Here is a tiny trained network, its code and every weight. The questions are about switching its units off for an input and a class, where a switched-off unit gives its printed mean instead of its output.

import numpy as np


def w(rows, s, z=0):
    codes = np.array(rows[::2]) - 128.0
    scale = np.full(codes.shape[1], s)
    scale[-1] = z or s
    return codes * scale


def norm(h):
    return h / np.sqrt((h * h).mean(-1, keepdims=True) + 1e-5)


def f(y):
    return np.maximum(y, 0)


def log_softmax(a):
    a = a - a.max(-1, keepdims=True)
    return a - np.log(np.exp(a).sum(-1, keepdims=True))


def net(x, mask):
    res = np.array(x, float).reshape(1, 5) / 4 @ E
    u = 0
    for l in range(2):
        y = f(norm(res) @ A[l][:, :-1].T + A[l][:, -1])
        res = res + np.where(mask[u : u + 9], y, B[l][:, -1]) @ B[l][:, :-1]
        u += 9
    return log_softmax(norm(res)[-1] @ U[:, :-1].T + U[:, -1])


A, B = {}, {}
E = w([
[92,89,177],'x0',
[121,169,85],'x1',
[4,85,56],'x2',
[153,42,124],'x3',
[67,161,180],'x4',
],0.0041)
A[0] = w([
[199,141,209,216],'0.n0',
[194,70,190,5],'0.n1',
[255,50,179,87],'0.n2',
[185,75,11,92],'0.n3',
[186,120,194,147],'0.n4',
[142,186,112,138],'0.n5',
[91,63,151,139],'0.n6',
[143,118,190,133],'0.n7',
[170,138,107,137],'0.n8',
],0.0076,0.0017)
B[0] = w([
[169,196,198,254],'0.n0',
[247,139,110,188],'0.n1',
[249,215,145,249],'0.n2',
[151,61,61,218],'0.n3',
[180,178,140,213],'0.n4',
[46,47,93,182],'0.n5',
[93,224,43,185],'0.n6',
[176,146,137,178],'0.n7',
[164,157,102,172],'0.n8',
],0.011,0.0041)
A[1] = w([
[62,98,142,156],'1.n0',
[129,83,114,84],'1.n1',
[35,144,140,40],'1.n2',
[93,141,197,78],'1.n3',
[80,133,132,56],'1.n4',
[80,108,182,70],'1.n5',
[187,254,102,216],'1.n6',
[102,57,127,9],'1.n7',
[122,99,107,105],'1.n8',
],0.0089,0.0015)
B[1] = w([
[80,137,120,152],'1.n0',
[107,96,101,138],'1.n1',
[56,227,115,163],'1.n2',
[84,131,203,140],'1.n3',
[79,151,127,144],'1.n4',
[73,103,202,134],'1.n5',
[19,3,204,254],'1.n6',
[101,50,111,136],'1.n7',
[100,87,119,142],'1.n8',
],0.011,0.008)
U = w([
[34,169,104,198],'0',
[176,189,101,2],'1',
[136,161,121,25],'2',
[183,91,65,128],'3',
[252,136,213,195],'4',
[116,70,41,163],'5',
[117,111,206,158],'6',
[160,157,103,19],'7',
],0.014,0.0085)

Each question gives the input, the list of numbers given to net, and the class t.
The units are the neurons (one row each of A and B). Each row of codes is followed by its name. A weight is (code - 128) times the scale printed after its matrix; where a second scale follows, it is the last column's (A, B and U).
mask holds one flag per neuron, layer by layer. A switched-off neuron (its flag False) gives its mean, the last column of its row in B, instead of its output. The means were averaged over made-up inputs and are rounded, as every weight is.
A unit's drop is (log p(t) with every unit on - log p(t) with that unit switched off) / (log p(t) with every unit on - log p(t) with every unit switched off).
The circuit of an input: a set's keep is (log p(t) with only the set's units on - log p(t) with every unit switched off) / (log p(t) with every unit on - log p(t) with every unit switched off). Starting from the 12 units with the biggest drops (on a tie, the unit counted first), units are removed one at a time, each time the one whose removal leaves the highest keep (on an exact tie, the one counted first), for as long as the keep stays at least 0.8.
circuit, biggest first: the units of the circuit, biggest drop first
most important unit: the unit with the biggest drop
k most important neurons: the k neurons with the biggest drops, biggest first
top k neurons in layer l: the k neurons of layer l with the biggest drops, biggest first
drop when u is switched off: that unit's drop, to one decimal
input [-7,7,-6,1,-3], class 6: top 2 neurons in layer 0 -> (0.n1, 0.n5)
input [6,0,-2,7,3], class 4: circuit, biggest first -> (0.n2)
input [-5,4,-7,-1,8], class 6: 3 most important neurons -> (1.n6, 0.n2, 0.n5)
input [-6,7,-4,-3,-3], class 6: 2 most important neurons -> (1.n6, 0.n6)
input [-2,-6,2,-2,-1], class 0: 2 most important neurons -> (0.n2, 0.n1)
input [5,4,5,-5,-8], class 5: 2 most important neurons -> (0.n3, 1.n6)
input [-7,6,-3,-2,-8], class 3: top 2 neurons in layer 0 -> (0.n3, 0.n6)
input [-3,5,-4,-1,-6], class 6: 2 most important neurons -> (1.n6, 0.n1)
input [-6,3,5,3,-2], class 3: top 2 neurons in layer 0 -> (0.n3, 0.n5)
input [-1,6,-4,-8,-7], class 6: drop when 1.n6 is switched off -> 0.1
input [-7,3,-4,-7,-6], class 6: drop when 0.n5 is switched off -> -0.1
input [-7,7,-5,-8,-4], class 6: drop when 1.n6 is switched off -> 0.2
input [1,2,-5,-8,-2], class 6: drop when 1.n6 is switched off -> 0.2
input [3,6,5,-5,-7], class 5: most important unit -> 0.n3
